Here is a tiny trained network, its code and every weight. The questions are about switching its units off for an input and a target symbol, where a switched-off unit gives its printed mean instead of its output.

import numpy as np


def w(rows, s, z=0):
    codes = np.array(rows[::2]) - 128.0
    scale = np.full(codes.shape[1], s)
    scale[-1] = z or s
    return codes * scale


def norm(h):
    return h / np.sqrt((h * h).mean(-1, keepdims=True) + 1e-5)


def f(y):
    return y / 2 * (1 + np.tanh(0.7978845608 * (y + 0.044715 * y**3)))


def softmax(a):
    e = np.exp(a - a.max(-1, keepdims=True))
    return e / e.sum(-1, keepdims=True)


def log_softmax(a):
    a = a - a.max(-1, keepdims=True)
    return a - np.log(np.exp(a).sum(-1, keepdims=True))


def net(x, mask):
    ids = ['ΘΛΣΦΩαβγεζημξτψ'.index(c) for c in x.split()]
    T = len(ids)
    res = E[ids] + P[:T]
    u = 0
    for l in range(2):
        q, k, v = (norm(res) @ M[l].T for M in (Q, K, V))
        z = softmax(np.where(np.tri(T) > 0, q @ k.T / 3**0.5, -1e9)) @ v
        res = res + np.where(mask[u], z, O[l][:, -1]) @ O[l][:, :-1]
        u += 1
        y = f(norm(res) @ A[l][:, :-1].T + A[l][:, -1])
        res = res + np.where(mask[u : u + 8], y, B[l][:, -1]) @ B[l][:, :-1]
        u += 8
    return log_softmax(norm(res)[-1] @ U[:, :-1].T + U[:, -1])


Q, K, V, O, A, B = {}, {}, {}, {}, {}, {}
E = w([
[120,114,107,110],'Θ',
[160,120,84,179],'Λ',
[127,108,153,140],'Σ',
[60,100,155,126],'Φ',
[150,130,110,115],'Ω',
[185,87,125,127],'α',
[126,133,186,58],'β',
[149,134,116,120],'γ',
[114,168,142,127],'ε',
[112,96,158,201],'ζ',
[105,113,125,120],'η',
[116,248,85,119],'μ',
[123,118,106,114],'ξ',
[113,113,113,125],'τ',
[111,113,117,117],'ψ',
],0.013)
P = w([
[61,87,134,154],'0',
[6,110,87,99],'1',
[21,101,82,101],'2',
[52,106,100,116],'3',
[90,102,110,136],'4',
[99,103,124,133],'5',
[102,74,119,156],'6',
[127,58,146,181],'7',
[122,64,115,150],'8',
[142,70,154,134],'9',
],0.0011)
Q[0] = w([
[117,180,177,111],'L0H1',
[134,212,158,139],'L0H1',
[123,59,2,114],'L0H1',
],0.0069)
K[0] = w([
[91,38,75,176],'L0H1',
[76,15,99,176],'L0H1',
[137,168,198,2],'L0H1',
],0.0044)
V[0] = w([
[158,28,81,244],'L0H1',
[176,56,235,31],'L0H1',
[104,113,251,151],'L0H1',
],0.0023)
O[0] = w([
[59,166,1,85,75],'L0H1',
[75,144,232,93,207],'L0H1',
[162,125,137,71,3],'L0H1',
],0.0047,0.00068)
A[0] = w([
[130,192,120,181,42],'L0N1',
[164,80,114,151,90],'L0N2',
[151,54,72,130,148],'L0N3',
[49,171,169,163,86],'L0N4',
[189,1,115,127,191],'L0N5',
[76,223,143,107,91],'L0N6',
[165,208,65,87,109],'L0N7',
[22,223,121,139,2],'L0N8',
],0.0034,0.0012)
B[0] = w([
[162,46,149,140,85],'L0N1',
[94,144,108,132,138],'L0N2',
[78,166,22,51,197],'L0N3',
[196,106,251,161,126],'L0N4',
[44,171,138,104,248],'L0N5',
[195,117,138,228,111],'L0N6',
[134,92,75,97,133],'L0N7',
[189,150,167,236,110],'L0N8',
],0.003,0.0018)
Q[1] = w([
[217,255,228,225],'L1H1',
[191,210,166,136],'L1H1',
[152,121,182,90],'L1H1',
],0.0046)
K[1] = w([
[24,144,177,3],'L1H1',
[4,149,121,61],'L1H1',
[122,128,93,114],'L1H1',
],0.0055)
V[1] = w([
[97,52,122,135],'L1H1',
[170,64,107,72],'L1H1',
[74,254,117,72],'L1H1',
],0.0049)
O[1] = w([
[90,71,173,150,241],'L1H1',
[144,11,61,2,186],'L1H1',
[92,251,107,37,244],'L1H1',
],0.0051,0.0011)
A[1] = w([
[254,71,125,189,20],'L1N1',
[132,99,47,106,63],'L1N2',
[175,128,120,116,140],'L1N3',
[63,100,128,136,211],'L1N4',
[152,70,235,141,168],'L1N5',
[80,135,54,160,129],'L1N6',
[221,145,77,83,220],'L1N7',
[116,188,65,83,252],'L1N8',
],0.0048,0.0017)
B[1] = w([
[2,156,8,30,92],'L1N1',
[138,109,138,162,160],'L1N2',
[99,108,145,144,118],'L1N3',
[189,159,128,172,220],'L1N4',
[229,162,65,146,165],'L1N5',
[171,148,152,184,174],'L1N6',
[124,61,198,167,175],'L1N7',
[184,167,184,196,252],'L1N8',
],0.0041,0.0026)
U = w([
[145,2,76,68,179],'Θ',
[128,146,21,120,56],'Λ',
[138,64,170,237,98],'Σ',
[36,106,227,144,98],'Φ',
[204,129,124,100,112],'Ω',
[212,142,39,34,110],'α',
[130,120,240,3,193],'β',
[176,101,199,140,3],'γ',
[148,255,110,131,197],'ε',
[98,124,104,158,47],'ζ',
[50,140,122,95,111],'η',
[157,235,182,191,145],'μ',
[85,143,48,58,93],'ξ',
[159,73,40,202,164],'τ',
[96,124,139,117,72],'ψ',
],0.0087,0.0039)

Each question gives the input, a string of symbols that net reads in full, and the target symbol t.
The units are the heads (3 rows each of Q, K, V and O) and the neurons (one row each of A and B). Each row of codes is followed by its name. A weight is (code - 128) times the scale printed after its matrix; where a second scale follows, it is the last column's (O, A, B and U).
mask holds one flag per unit, layer by layer, with each layer's heads first. A switched-off unit (its flag False) gives its mean, the last column of its rows in O or B, instead of its output. The means were averaged over made-up inputs and are rounded, as every weight is.
A unit's drop is (log p(t) with every unit on - log p(t) with that unit switched off) / (log p(t) with every unit on - log p(t) with every unit switched off).
The circuit of an input: a set's keep is (log p(t) with only the set's units on - log p(t) with every unit switched off) / (log p(t) with every unit on - log p(t) with every unit switched off). Starting from the 12 units with the biggest drops (on a tie, the unit counted first), units are removed one at a time, each time the one whose removal leaves the highest keep (on an exact tie, the one counted first), for as long as the keep stays at least 0.8.
circuit, biggest first: the units of the circuit, biggest drop first
k most important neurons: the k neurons with the biggest drops, biggest first
k most important neurons of layer l: the k neurons of layer l with the biggest drops, biggest first
drop when u is switched off: that unit's drop, to one decimal
input μ Ω η, target ε: circuit, biggest first : [L1H1]
input Ω β Ω η, target β: circuit, biggest first : [L0H1; L1H1]
input ψ Ω ψ Λ ψ ψ Θ, target τ: circuit, biggest first : [L0H1; L1H1]
input ε β β Ω τ Σ Σ Θ Ω, target β: circuit, biggest first : [L0H1; L1N4]
input Ω α τ α Σ, target Θ: circuit, biggest first : [L1H1; L1N8]
input Σ ψ α Θ γ Ω, target Θ: 2 most important neurons of layer 1 : [L1N7; L1N5]
input β ε ζ ζ ξ τ τ, target Σ: 2 most important neurons : [L1N5; L1N8]
input Σ ξ Ω Θ Θ Ω τ β Σ, target β: 3 most important neurons : [L1N8; L0N6; L0N8]
input Σ ε Ω ε Σ, target μ: circuit, biggest first : [L1H1; L1N5]
input η Ω α Θ ψ τ β ψ, target β: 2 most important neurons : [L0N5; L0N3]
input Ω α τ γ, target Θ: 3 most important neurons of layer 1 : [L1N7; L1N5; L1N4]
input μ ξ γ Θ Θ, target ε: circuit, biggest first : [L1H1; L1N8]
input Ω α μ Ω Σ Λ Θ, target τ: 2 most important neurons of layer 0 : [L0N5; L0N3]
input ψ τ α η, target Θ: circuit, biggest first : [L1H1]
input β β ψ β Φ ε γ ψ, target β: 2 most important neurons of layer 1 : [L1N8; L1N6]
input Ω ξ η Σ ζ ξ α Ω, target Θ: 2 most important neurons : [L0N7; L1N5]
input α Ω ζ Φ ε ψ Ω ξ Φ ξ, target μ: 2 most important neurons : [L1N8; L0N5]
input ψ ψ Ω ε ξ, target μ: drop when L1H1 is switched off : 0.5
input γ Λ β τ, target β: drop when L1N4 is switched off : -0.1
input Φ β τ Φ β ξ, target β: circuit, biggest first : [L0H1]
input Σ Θ Σ Ω α α, target Θ: drop when L1H1 is switched off : 0.1
